Questions about the array below.
1) Give the last entry, reading row by row.
2) Give the entry directly above -630.
3) Give the entry directly above -102.
4) Give the entry just right of -637.
5) Give the 5th entry, reading row by row.
6) Give the third entry on the main diagonal.
7) Give the largest entry in the first column.
8) Give the smallest entry in the first row.
172, 607, 478, -619, -552
614, -637, -102, -418, -575
342, 572, 465, -630, -548
-288, -591, -468, 630, 547
1) 547
2) -418
3) 478
4) -102
5) -552
6) 465
7) 614
8) -619

A =
[[54 53 43 46 62 68 33 81 24 31 22 31 23]
 [36 53 36 30 29 23 46 58 45 50 58 45 66]
 [49 65 48 24 24 14 42 59 47 62 66 43 72]
 [31 45 34 40 35 30 54 47 52 48 58 52 65]
 [47 52 36 40 58 63 31 87 19 26 20 28 24]
 [52 41 57 69 62 65 62 30 65 53 53 63 48]
 [72 51 67 70 80 89 45 58 43 43 28 46 19]]
The bottom entry of the column that holds the largest entry: 89
The first entry of the smallest entry's row -> 49
Which number is the 1st entry in reading order? 54
The second largest entry: 87
The bottom-right entry is 19
Which number is the entry directly below the smallest entry? 30
Which number is the entry just left of the smallest entry? 24
Which number is the largest entry in the first column? 72
The second entry from the end, reading row by row -> 46
Which number is the entry in the top-right corner? 23
The 5th entry from the end, reading row by row -> 43
Which number is the third largest entry? 81
The second entry, reading row by row: 53
Which number is the third entry, reading row by row? 43
The fourth entry, reading row by row: 46
Which number is the entry just right of 69? 62
Which number is the top entry of the column that holds the largest entry? 68
The 2nd entry on the diagonal from the top-right corner is 45
Which number is the entry directly below 20? 53
Which number is the entry at the centre? 54
The entry just left of 89: 80
Which number is the 5th entry in reading order? 62
The entry directly above the centre entry -> 42
The entry directly below 35 -> 58
Which number is the entry directly above 67? 57
The entry just left of 81 is 33
The entry directly below 57 is 67

Questions about the matrix below.
1) Find the entry in the top-right corner.
2) Find the second entry on the main diagonal.
3) Find the second largest entry.
4) Find the entry just right of 6213.
5) Find the entry just left of 5922.
6) Find the entry in the top-left corner.
7) Find the entry directly below the smallest entry.
8) Find the last entry, reading row by row.
[[3179, 6189, 5380, 3777, 5798, 5703, 4151, 4554],
 [5195, 5465, 6182, 5165, 5095, 4350, 4443, 7498],
 [4992, 5348, 6078, 5099, 5244, 4498, 4315, 7400],
 [6036, 6823, 5249, 3496, 2971, 4844, 6213, 3683],
 [6133, 5327, 4727, 4135, 3430, 4869, 6023, 3820],
 [4792, 3808, 4114, 4661, 5065, 5327, 5285, 3350],
 [5338, 8934, 6211, 2610, 2879, 4927, 5925, 4243],
 [5648, 4602, 4597, 4360, 4112, 5077, 5438, 4402],
 [5730, 5886, 5275, 4075, 3762, 4845, 5520, 4864],
 [5451, 7544, 5325, 2869, 3021, 5258, 5922, 3433],
 [2395, 4052, 5035, 4936, 7486, 5848, 3000, 5825],
 [4225, 2407, 4249, 5780, 6502, 5208, 4271, 4987],
 [3760, 5702, 5106, 4290, 5576, 5318, 4836, 3697],
 [2701, 5865, 5640, 4072, 6509, 5729, 3454, 5746],
 [2812, 3162, 4440, 5227, 7329, 5779, 3528, 4822],
 [4953, 4950, 5115, 4316, 4763, 5144, 4769, 5515]]
1) 4554
2) 5465
3) 7544
4) 3683
5) 5258
6) 3179
7) 4225
8) 5515

Questions about the array below. Counting starts at 0.
1) Report the entry in row 0 and column 0.
2) Report the bottom entry of the column that holds the largest entry.
3) Report the entry in row 1 and column 0.
4) Report the entry in row 1 and column 1.
5) Report the entry in the top-right corner.
6) Report the entry at row 2, column 0.
7) Report the entry just left of -448.
8) Report the entry in the bottom-left corner.
[[-708 -406 -456   -9  114 -166 -474  114 -257]
 [-114  827  838 -727 -245  -98  876 -674  700]
 [-232 -637 -670 -473 -448 -696 -621 -240 -652]
 [-326 -493 -432  464   74  428 -530 -379 -443]]
1) -708
2) -530
3) -114
4) 827
5) -257
6) -232
7) -473
8) -326

((-6.828, 9.366, -12.128, -7.574), (6.737, -15.409, 13.575, 7.923), (3.630, -11.335, 9.291, 4.002))
Report the entry just left of the smallest entry.
A: 6.737
The entry just left of 9.291 is -11.335
The entry just right of 9.291: 4.002
Report the entry just left of 9.366.
A: -6.828

Questions about the table below.
1) What is the entry just left of -0.28?
2) What is the entry just right of -0.05?
3) What is the first entry, reading row by row?
4) What is the last entry, reading row by row?
5) What is the entry directly above -0.28?
6) What is the smallest entry in the last row?
7) What is the entry directly above 0.09?
8) What is the entry in the bottom-left corner?
[[-0.22, 0.01, -0.14, -0.19, -0.08, -0.18, -0.09, -0.09],
 [-0.25, -0.08, -0.10, -0.05, -0.18, -0.17, -0.04, 0.11],
 [-0.18, 0.01, -0.14, -0.20, -0.06, -0.16, -0.19, -0.18],
 [0.02, -0.13, 0.17, 0.06, -0.26, -0.07, -0.16, 0.11],
 [-0.11, -0.07, 0.12, 0.03, 0.02, -0.17, -0.09, 0.03],
 [0.09, -0.15, 0.02, 0.04, -0.14, 0.05, -0.04, 0.00],
 [-0.23, -0.07, 0.02, 0.01, 0.04, -0.24, -0.28, -0.06],
 [0.11, -0.16, -0.11, -0.01, -0.24, 0.12, 0.04, 0.00],
 [-0.04, 0.08, 0.22, -0.20, -0.10, -0.18, 0.03, -0.04],
 [-0.02, -0.14, 0.02, 0.05, -0.19, -0.01, 0.13, 0.18]]
1) -0.24
2) -0.18
3) -0.22
4) 0.18
5) -0.04
6) -0.19
7) -0.11
8) -0.02

Questions about the row below.
1) Read off the entry just right of 0.9.
2) Read off the 5th entry.
3) Read off the third entry from the left.
4) Read off the last entry.
5) Read off the entry just left of 1.2.
[0.9, 1.1, -1.9, 2.0, 1.2, 1.8, 1.6, 2.0]
1) 1.1
2) 1.2
3) -1.9
4) 2.0
5) 2.0

-265, 707, 106, 105, -353, 49, 185, 208, -432, -261, -654, 711, -565, -239
The entry just left of the smallest entry -> -261
What is the entry just left of the largest entry?
Answer: -654
